Below is a small trained network, with its code and all its weights. Each question gives an input and a class and asks what happens when units are switched off, that is, made to give their printed mean instead of their output.

import numpy as np


def w(rows, s, z=0):
    codes = np.array(rows[::2]) - 128.0
    scale = np.full(codes.shape[1], s)
    scale[-1] = z or s
    return codes * scale


def norm(h):
    return h / np.sqrt((h * h).mean(-1, keepdims=True) + 1e-5)


def f(y):
    return np.maximum(y, 0)


def log_softmax(a):
    a = a - a.max(-1, keepdims=True)
    return a - np.log(np.exp(a).sum(-1, keepdims=True))


def net(x, mask):
    res = np.array(x, float).reshape(1, 6) / 4 @ E
    u = 0
    for l in range(4):
        y = f(norm(res) @ A[l][:, :-1].T + A[l][:, -1])
        res = res + np.where(mask[u : u + 8], y, B[l][:, -1]) @ B[l][:, :-1]
        u += 8
    return log_softmax(norm(res)[-1] @ U[:, :-1].T + U[:, -1])


A, B = {}, {}
E = w([
[94,222,94,116],'x0',
[65,86,208,144],'x1',
[40,49,119,187],'x2',
[82,210,124,110],'x3',
[103,247,250,131],'x4',
[243,115,191,195],'x5',
],0.002)
A[0] = w([
[81,126,202,108,137],'0.n0',
[100,54,123,168,183],'0.n1',
[171,168,196,158,135],'0.n2',
[65,179,155,186,8],'0.n3',
[136,2,86,123,35],'0.n4',
[115,182,56,199,93],'0.n5',
[90,126,154,145,199],'0.n6',
[95,13,157,95,103],'0.n7',
],0.0037,0.0015)
B[0] = w([
[140,123,77,104,212],'0.n0',
[201,85,103,248,249],'0.n1',
[130,127,197,116,228],'0.n2',
[1,142,110,62,176],'0.n3',
[213,68,70,165,245],'0.n4',
[182,95,108,211,188],'0.n5',
[169,94,146,54,211],'0.n6',
[156,99,71,79,231],'0.n7',
],0.003,0.0016)
A[1] = w([
[72,72,142,92,252],'1.n0',
[56,255,199,114,46],'1.n1',
[106,169,131,138,87],'1.n2',
[174,131,137,156,106],'1.n3',
[133,161,112,209,110],'1.n4',
[195,171,51,110,129],'1.n5',
[119,139,71,26,185],'1.n6',
[150,173,139,161,132],'1.n7',
],0.0051,0.0012)
B[1] = w([
[188,200,179,175,193],'1.n0',
[80,4,152,89,253],'1.n1',
[113,118,174,58,157],'1.n2',
[74,162,157,144,173],'1.n3',
[144,151,165,181,155],'1.n4',
[98,141,169,106,223],'1.n5',
[47,190,161,142,221],'1.n6',
[91,119,211,197,164],'1.n7',
],0.0036,0.003)
A[2] = w([
[189,231,50,187,179],'2.n0',
[234,109,76,137,143],'2.n1',
[101,32,96,194,127],'2.n2',
[133,161,163,47,133],'2.n3',
[93,2,156,236,251],'2.n4',
[137,6,38,178,45],'2.n5',
[145,138,172,124,74],'2.n6',
[130,55,71,132,120],'2.n7',
],0.0037,0.0017)
B[2] = w([
[77,135,133,66,168],'2.n0',
[58,126,123,151,186],'2.n1',
[168,182,40,188,188],'2.n2',
[145,92,2,167,171],'2.n3',
[145,205,107,149,253],'2.n4',
[194,95,68,130,197],'2.n5',
[144,127,153,152,141],'2.n6',
[205,101,120,155,170],'2.n7',
],0.0044,0.0038)
A[3] = w([
[145,187,81,60,209],'3.n0',
[158,157,145,83,158],'3.n1',
[117,184,177,90,121],'3.n2',
[196,152,93,173,190],'3.n3',
[142,44,65,159,63],'3.n4',
[140,50,137,98,251],'3.n5',
[36,181,100,1,186],'3.n6',
[165,29,34,127,147],'3.n7',
],0.005,0.0011)
B[3] = w([
[80,68,169,40,184],'3.n0',
[122,60,205,188,149],'3.n1',
[136,158,35,123,181],'3.n2',
[85,113,80,43,214],'3.n3',
[151,53,95,174,186],'3.n4',
[163,217,130,206,155],'3.n5',
[62,45,132,98,253],'3.n6',
[137,3,115,158,214],'3.n7',
],0.0041)
U = w([
[181,219,127,60,2],'0',
[120,203,87,150,25],'1',
[222,40,14,204,192],'2',
[2,96,148,12,192],'3',
[207,197,248,181,160],'4',
],0.0084,0.0056)

Each question gives the input, the list of numbers given to net, and the class t.
The units are the neurons (one row each of A and B). Each row of codes is followed by its name. A weight is (code - 128) times the scale printed after its matrix; where a second scale follows, it is the last column's (A, B and U).
mask holds one flag per neuron, layer by layer. A switched-off neuron (its flag False) gives its mean, the last column of its row in B, instead of its output. The means were averaged over made-up inputs and are rounded, as every weight is.
A unit's drop is (log p(t) with every unit on - log p(t) with that unit switched off) / (log p(t) with every unit on - log p(t) with every unit switched off).
The circuit of an input: a set's keep is (log p(t) with only the set's units on - log p(t) with every unit switched off) / (log p(t) with every unit on - log p(t) with every unit switched off). Starting from the 12 units with the biggest drops (on a tie, the unit counted first), units are removed one at a time, each time the one whose removal leaves the highest keep (on an exact tie, the one counted first), for as long as the keep stays at least 0.8.
circuit, biggest first: the units of the circuit, biggest drop first
k most important neurons: the k neurons with the biggest drops, biggest first
k most important neurons of layer l: the k neurons of layer l with the biggest drops, biggest first
drop of u: that unit's drop, to one decimal
input [-2,5,2,1,1,0], class 4: most important neuron of layer 1 -> 1.n0
input [-7,-8,-6,6,-8,-7], class 3: circuit, biggest first -> 1.n6; 3.n0; 1.n5
input [3,1,-2,3,-4,3], class 3: circuit, biggest first -> 2.n0; 1.n1; 2.n2
input [5,-8,-2,-8,-3,3], class 3: 2 most important neurons -> 1.n1; 2.n0
input [6,-4,4,-2,7,4], class 3: 3 most important neurons -> 1.n1; 0.n3; 0.n1
input [0,-6,8,8,0,2], class 1: 3 most important neurons -> 1.n1; 0.n5; 1.n4
input [6,-6,5,3,5,4], class 4: 2 most important neurons -> 0.n5; 1.n7
input [7,7,-5,6,3,7], class 3: 2 most important neurons -> 1.n1; 0.n1
input [-1,1,7,-1,3,4], class 4: 3 most important neurons of layer 1 -> 1.n1; 1.n0; 1.n4
input [-5,4,-8,-1,0,-1], class 4: 2 most important neurons of layer 0 -> 0.n2; 0.n4
input [4,1,-4,-1,-5,-1], class 3: 2 most important neurons of layer 1 -> 1.n1; 1.n6
input [-2,1,-5,-3,0,2], class 4: 2 most important neurons of layer 2 -> 2.n2; 2.n5
input [7,-5,7,4,2,6], class 4: drop of 1.n4 -> 0.1
input [8,5,-7,4,8,2], class 3: drop of 1.n1 -> 0.2
input [-5,-2,-7,-3,0,5], class 4: most important neuron -> 3.n7
